Below are the code and all the weights of a small trained network. Each question names an input and a target symbol and asks about switching units off, where a switched-off unit gives its printed mean instead of its output.

import numpy as np


def w(rows, s, z=0):
    codes = np.array(rows[::2]) - 128.0
    scale = np.full(codes.shape[1], s)
    scale[-1] = z or s
    return codes * scale


def f(y):
    return y / 2 * (1 + np.tanh(0.7978845608 * (y + 0.044715 * y**3)))


def softmax(a):
    e = np.exp(a - a.max(-1, keepdims=True))
    return e / e.sum(-1, keepdims=True)


def log_softmax(a):
    a = a - a.max(-1, keepdims=True)
    return a - np.log(np.exp(a).sum(-1, keepdims=True))


def net(x, mask):
    ids = ['ΛΞΠΦΨβδεζηθμστω'.index(c) for c in x.split()]
    T = len(ids)
    res = E[ids] + P[:T]
    q, k, v = (res @ M[0].T for M in (Q, K, V))
    z = softmax(np.where(np.tri(T) > 0, q @ k.T / 3**0.5, -1e9)) @ v
    res = res + np.where(mask[0], z, O[0][:, -1]) @ O[0][:, :-1]
    y = f(res @ A[0][:, :-1].T + A[0][:, -1])
    res = res + np.where(mask[1:13], y, B[0][:, -1]) @ B[0][:, :-1]
    return log_softmax(res[-1] @ U[:, :-1].T + U[:, -1])


Q, K, V, O, A, B = {}, {}, {}, {}, {}, {}
E = w([
[164,118,37,110],'Λ',
[103,109,143,159],'Ξ',
[102,133,133,182],'Π',
[60,154,147,62],'Φ',
[183,128,75,105],'Ψ',
[103,121,65,128],'β',
[252,122,149,98],'δ',
[99,70,130,158],'ε',
[139,180,145,155],'ζ',
[178,99,173,97],'η',
[160,113,170,115],'θ',
[148,91,139,169],'μ',
[125,148,138,182],'σ',
[158,118,57,91],'τ',
[55,122,118,157],'ω',
],0.02)
P = w([
[171,5,202,79],'0',
[153,39,175,212],'1',
[30,114,166,90],'2',
[131,105,181,177],'3',
[98,105,140,201],'4',
[104,117,151,171],'5',
[101,119,143,190],'6',
[103,129,143,179],'7',
[122,147,196,90],'8',
[88,140,129,183],'9',
[123,141,164,147],'10',
[135,148,178,127],'11',
[125,149,163,138],'12',
],0.012)
Q[0] = w([
[255,88,170,162],'head 0',
[71,127,145,58],'head 0',
[37,226,194,117],'head 0',
],0.0083)
K[0] = w([
[159,2,138,109],'head 0',
[57,223,131,66],'head 0',
[57,214,109,130],'head 0',
],0.011)
V[0] = w([
[171,116,72,254],'head 0',
[100,233,133,87],'head 0',
[123,98,121,117],'head 0',
],0.0068)
O[0] = w([
[154,206,125,77,248],'head 0',
[227,130,90,244,5],'head 0',
[153,81,4,140,125],'head 0',
],0.011,0.0028)
A[0] = w([
[241,177,144,98,122],'neuron 0',
[202,213,152,207,84],'neuron 1',
[166,118,117,186,93],'neuron 2',
[145,132,189,123,252],'neuron 3',
[41,175,145,113,117],'neuron 4',
[216,235,170,61,180],'neuron 5',
[65,89,156,181,208],'neuron 6',
[105,76,196,129,193],'neuron 7',
[79,198,109,2,203],'neuron 8',
[124,216,196,121,227],'neuron 9',
[77,163,30,201,144],'neuron 10',
[87,185,242,114,84],'neuron 11',
],0.0097,0.0046)
B[0] = w([
[110,104,84,73,149],'neuron 0',
[209,152,79,169,191],'neuron 1',
[169,130,136,62,121],'neuron 2',
[52,184,136,196,206],'neuron 3',
[255,85,156,149,173],'neuron 4',
[102,92,86,124,208],'neuron 5',
[117,175,176,104,191],'neuron 6',
[120,141,134,110,179],'neuron 7',
[114,102,173,154,187],'neuron 8',
[113,157,102,194,255],'neuron 9',
[106,129,126,110,149],'neuron 10',
[193,181,124,131,216],'neuron 11',
],0.0097,0.0095)
U = w([
[187,81,123,113,75],'Λ',
[220,50,110,121,171],'Ξ',
[153,94,99,117,27],'Π',
[166,98,93,92,109],'Φ',
[164,214,84,2,46],'Ψ',
[150,117,95,103,3],'β',
[161,117,45,163,133],'δ',
[171,68,114,143,16],'ε',
[146,80,155,203,102],'ζ',
[52,174,153,101,239],'η',
[145,70,103,145,4],'θ',
[80,62,25,137,180],'μ',
[165,126,105,85,30],'σ',
[173,122,106,82,47],'τ',
[148,82,85,118,113],'ω',
],0.0098,0.0045)

Each question gives the input, a string of symbols that net reads in full, and the target symbol t.
The units are the heads (3 rows each of Q, K, V and O) and the neurons (one row each of A and B). Each row of codes is followed by its name. A weight is (code - 128) times the scale printed after its matrix; where a second scale follows, it is the last column's (O, A, B and U).
mask holds one flag per unit, heads first, then neurons. A switched-off unit (its flag False) gives its mean, the last column of its rows in O or B, instead of its output. The means were averaged over made-up inputs and are rounded, as every weight is.
A unit's drop is (log p(t) with every unit on - log p(t) with that unit switched off) / (log p(t) with every unit on - log p(t) with every unit switched off).
The circuit of an input: a set's keep is (log p(t) with only the set's units on - log p(t) with every unit switched off) / (log p(t) with every unit on - log p(t) with every unit switched off). Starting from the 12 units with the biggest drops (on a tie, the unit counted first), units are removed one at a time, each time the one whose removal leaves the highest keep (on an exact tie, the one counted first), for as long as the keep stays at least 0.8.
units of the circuit, in order: the units of the circuit, biggest drop first
most important unit: the unit with the biggest drop
k most important neurons: the k neurons with the biggest drops, biggest first
drop of u: that unit's drop, to one decimal
input ζ σ Λ θ σ ζ μ σ ζ σ ζ Π Λ, target μ: units of the circuit, in order -> (neuron 11; neuron 6; neuron 4)
input τ σ Π ζ σ τ Ξ σ ζ μ, target η: units of the circuit, in order -> (neuron 1; neuron 6; head 0)
input ζ ζ Φ Ψ Π ζ δ σ δ τ σ η, target η: 2 most important neurons -> (neuron 3; neuron 4)
input ζ σ ζ σ β ζ μ Π σ τ ζ ζ Ψ, target μ: most important unit -> neuron 5
input σ Ψ δ ζ δ ζ σ ζ Π ζ μ σ, target δ: 2 most important neurons -> (neuron 1; neuron 9)
input Ψ θ Φ σ, target η: units of the circuit, in order -> (head 0; neuron 1)
input ω ζ Ψ ζ Ξ, target η: units of the circuit, in order -> (neuron 6; neuron 1)
input ζ Π Λ ζ Π Π τ ζ ζ σ δ, target μ: 2 most important neurons -> (neuron 5; neuron 0)
input ζ Π ζ σ σ ε μ ω σ ζ Φ μ τ, target μ: 3 most important neurons -> (neuron 11; neuron 5; neuron 6)
input ζ ζ σ ζ ζ ζ ζ ζ ζ ζ, target δ: 2 most important neurons -> (neuron 1; neuron 9)
input Ξ σ ζ μ ζ ζ ε, target η: drop of neuron 6 -> 0.3
input σ ω ζ θ, target η: drop of neuron 3 -> 0.2
input θ σ σ Ξ, target η: drop of neuron 7 -> 0.1
input θ δ σ ζ ζ ε, target η: most important unit -> neuron 6
